Each row has a name. Each question is about the rows just above it.

<116>: -26 -5 -46 40 -24 -6 -3 -11 -4 -37 2 20 -12 48 -8 1 12 20 -14 71 -11 -6
 -32 25 -9 -23 4 3 -13 -86 -1 5 1 -33 31 10
<168>: -14 0 3 -8 -28 23 -32 17 36 14 -5 -14 42 -30 -38 0 19 8 -1 -17 15 -16
 -53 7 6 -22 5 -14 2 34 7 16 8 -25 -1 41
<156>: 74 -18 8 -31 14 -31 8 3 -7 22 -8 28 3 -48 -1 -12 26 3 -8 -59 20 18 -15
 119 7 13 21 -34 9 -28 6 0 20 3 -16 20
<36>: 61 12 -46 39 -24 -6 -3 3 -8 11 35 -24 32 -89 -14 -1 37 -12 -39 60 -31 18
 -10 15 2 -31 -23 5 -23 -12 -4 -8 -1 -61 -11 -25
<171>: -19 1 -32 -15 1 -28 -3 -5 16 -17 -6 -22 -14 8 3 -10 1 11 -4 -31 -23 -13
 -27 34 -12 18 42 -11 -3 77 -4 -16 30 -26 -7 0
<79>: -22 4 21 -46 -4 30 24 -2 21 40 -5 4 -8 -30 -39 0 19 5 32 18 -12 10 19 45
 12 0 1 0 -11 6 -14 -28 -5 -41 9 38
<57>: 34 -3 4 58 43 -26 -30 -48 -1 -30 -30 6 -9 -30 -39 5 -15 -11 -27 -38 -37
 -1 3 -7 36 75 -13 -15 9 -28 5 8 23 -14 -9 82
<139>: -5 -13 25 49 -7 -21 8 -33 -22 3 5 29 34 -27 15 -18 -10 27 39 -10 -2 -5
 24 -28 -12 -38 15 -14 3 83 12 6 -25 28 -9 31
<102>: 74 -18 8 -31 14 -31 8 3 -7 22 -8 28 3 -47 -1 -12 26 3 -8 -59 20 18 -15
 -7 36 75 -13 -15 9 -28 5 5 2 12 -12 -6
<170>: 74 -18 8 -31 14 -31 8 3 -7 22 -8 28 3 -48 -1 -12 26 3 -8 -59 20 18 -15
 119 7 21 -2 6 0 6 21 -22 7 -18 -31 8
The rest of the row after 3 -10 1: -> 11 -4 -31 -23 -13 -27 34 -12 18 42 -11 -3 77 -4 -16 30 -26 -7 0
Go on from -46 39 -24 -6 -3 to the end of its row. -> 3 -8 11 35 -24 32 -89 -14 -1 37 -12 -39 60 -31 18 -10 15 2 -31 -23 5 -23
 -12 -4 -8 -1 -61 -11 -25
The rest of the row after -8 -30 -39: -> 0 19 5 32 18 -12 10 19 45 12 0 1 0 -11 6 -14 -28 -5 -41 9 38
After -14 2, its row goes on with -> 34 7 16 8 -25 -1 41
The rest of the row after -39 5 -15: -> -11 -27 -38 -37 -1 3 -7 36 75 -13 -15 9 -28 5 8 23 -14 -9 82
The rest of the row after -30 -39 0: -> 19 5 32 18 -12 10 19 45 12 0 1 0 -11 6 -14 -28 -5 -41 9 38
The rest of the row after 34 7 16: -> 8 -25 -1 41

